Below is a small trained network, with its code and all its weights. Each question gives an input and a class and asks what happens when units are switched off, that is, made to give their printed mean instead of their output.

import numpy as np


def w(rows, s, z=0):
    codes = np.array(rows[::2]) - 128.0
    scale = np.full(codes.shape[1], s)
    scale[-1] = z or s
    return codes * scale


def f(y):
    return np.maximum(y, 0)


def log_softmax(a):
    a = a - a.max(-1, keepdims=True)
    return a - np.log(np.exp(a).sum(-1, keepdims=True))


def net(x, mask):
    res = np.array(x, float).reshape(1, 7) / 4 @ E
    y = f(res @ A[0][:, :-1].T + A[0][:, -1])
    res = res + np.where(mask, y, B[0][:, -1]) @ B[0][:, :-1]
    return log_softmax(res[-1] @ U[:, :-1].T + U[:, -1])


A, B = {}, {}
E = w([
[125,125,128,128],'x0',
[143,201,189,42],'x1',
[2,152,41,85],'x2',
[130,127,129,127],'x3',
[129,129,129,125],'x4',
[86,197,147,234],'x5',
[134,129,124,127],'x6',
],0.0091)
A[0] = w([
[46,151,39,108,102],'N0',
[153,112,149,76,186],'N1',
[120,60,58,210,108],'N2',
[117,188,34,137,106],'N3',
[98,140,111,111,109],'N4',
[140,150,107,226,104],'N5',
[121,191,155,204,77],'N6',
[95,222,128,208,141],'N7',
[91,101,92,95,167],'N8',
[142,63,112,82,91],'N9',
[120,65,136,93,84],'N10',
[87,143,137,182,55],'N11',
[179,99,174,162,91],'N12',
[138,96,114,101,207],'N13',
[163,131,126,153,156],'N14',
[121,252,199,64,138],'N15',
[159,82,98,110,154],'N16',
[33,190,94,73,97],'N17',
[110,189,152,180,66],'N18',
[122,203,161,81,123],'N19',
[171,144,140,137,96],'N20',
[157,213,119,99,79],'N21',
[127,182,177,83,69],'N22',
[150,140,174,128,105],'N23',
[156,131,144,155,88],'N24',
[126,92,86,171,67],'N25',
[85,98,171,128,252],'N26',
[119,135,92,91,127],'N27',
],0.013,0.011)
B[0] = w([
[201,106,194,123,234],'N0',
[79,163,112,171,218],'N1',
[164,46,62,136,214],'N2',
[153,98,206,121,182],'N3',
[194,147,167,111,157],'N4',
[136,172,78,92,185],'N5',
[78,135,130,59,177],'N6',
[43,204,113,89,218],'N7',
[135,142,148,147,211],'N8',
[39,202,100,10,175],'N9',
[27,174,119,36,156],'N10',
[127,121,148,68,149],'N11',
[203,99,224,68,183],'N12',
[54,208,135,165,219],'N13',
[124,120,170,158,175],'N14',
[130,57,63,169,244],'N15',
[94,164,122,127,189],'N16',
[193,85,191,128,224],'N17',
[52,147,135,29,160],'N18',
[160,93,20,134,193],'N19',
[165,125,200,117,154],'N20',
[128,91,96,105,157],'N21',
[141,81,91,99,167],'N22',
[171,97,161,147,163],'N23',
[162,112,158,81,147],'N24',
[138,66,95,76,154],'N25',
[159,187,137,254,251],'N26',
[150,145,220,174,170],'N27',
],0.0073,0.011)
U = w([
[133,107,254,95,28],'0',
[53,198,128,28,44],'1',
[114,41,51,122,70],'2',
[98,182,155,181,255],'3',
[102,187,150,181,231],'4',
],0.013,0.0057)

Each question gives the input, the list of numbers given to net, and the class t.
The units are the neurons (one row each of A and B). Each row of codes is followed by its name. A weight is (code - 128) times the scale printed after its matrix; where a second scale follows, it is the last column's (A, B and U).
mask holds one flag per neuron, in row order. A switched-off neuron (its flag False) gives its mean, the last column of its row in B, instead of its output. The means were averaged over made-up inputs and are rounded, as every weight is.
A unit's drop is (log p(t) with every unit on - log p(t) with that unit switched off) / (log p(t) with every unit on - log p(t) with every unit switched off).
The circuit of an input: a set's keep is (log p(t) with only the set's units on - log p(t) with every unit switched off) / (log p(t) with every unit on - log p(t) with every unit switched off). Starting from the 12 units with the biggest drops (on a tie, the unit counted first), units are removed one at a time, each time the one whose removal leaves the highest keep (on an exact tie, the one counted first), for as long as the keep stays at least 0.8.
units of the circuit, in order: the units of the circuit, biggest drop first
most important unit: the unit with the biggest drop
top k neurons: the k neurons with the biggest drops, biggest first
drop when u is switched off: that unit's drop, to one decimal
input [4,1,2,-1,-6,5,2], class 1: units of the circuit, in order : (N7 N18)
input [6,-7,-7,4,0,5,0], class 0: units of the circuit, in order : (N12)
input [0,-1,-7,-2,-1,-8,1], class 1: units of the circuit, in order : (N9 N10)
input [6,1,6,3,-3,-1,1], class 0: units of the circuit, in order : (N17 N0)
input [-4,-7,4,-2,-1,4,4], class 2: top 2 neurons : (N2 N25)
input [-7,6,7,1,5,4,4], class 0: top 3 neurons : (N17 N0 N3)
input [7,8,-3,-1,-1,-6,0], class 2: units of the circuit, in order : (N15 N19)
input [3,2,1,8,-6,4,-4], class 1: top 2 neurons : (N7 N18)
input [-7,-2,4,-1,-8,-6,0], class 3: units of the circuit, in order : (N27 N13)
input [3,4,2,4,3,6,-4], class 1: top 3 neurons : (N7 N18 N6)
input [-6,-4,8,5,-6,-7,-7], class 0: top 2 neurons : (N0 N17)
input [-4,6,1,3,2,-5,1], class 2: top 4 neurons : (N15 N19 N7 N22)
input [3,6,-1,-1,-7,1,3], class 2: top 2 neurons : (N15 N19)
input [1,-6,-4,1,-4,-1,3], class 2: most important unit : N2
input [0,7,6,4,8,-5,-8], class 4: top 2 neurons : (N27 N2)
input [-1,6,-1,-7,-7,-8,2], class 1: drop when N10 is switched off : 0.1
input [4,-1,-7,3,-6,5,0], class 0: drop when N12 is switched off : 0.6
input [7,-8,-8,0,-4,3,-6], class 0: drop when N24 is switched off : 0.2
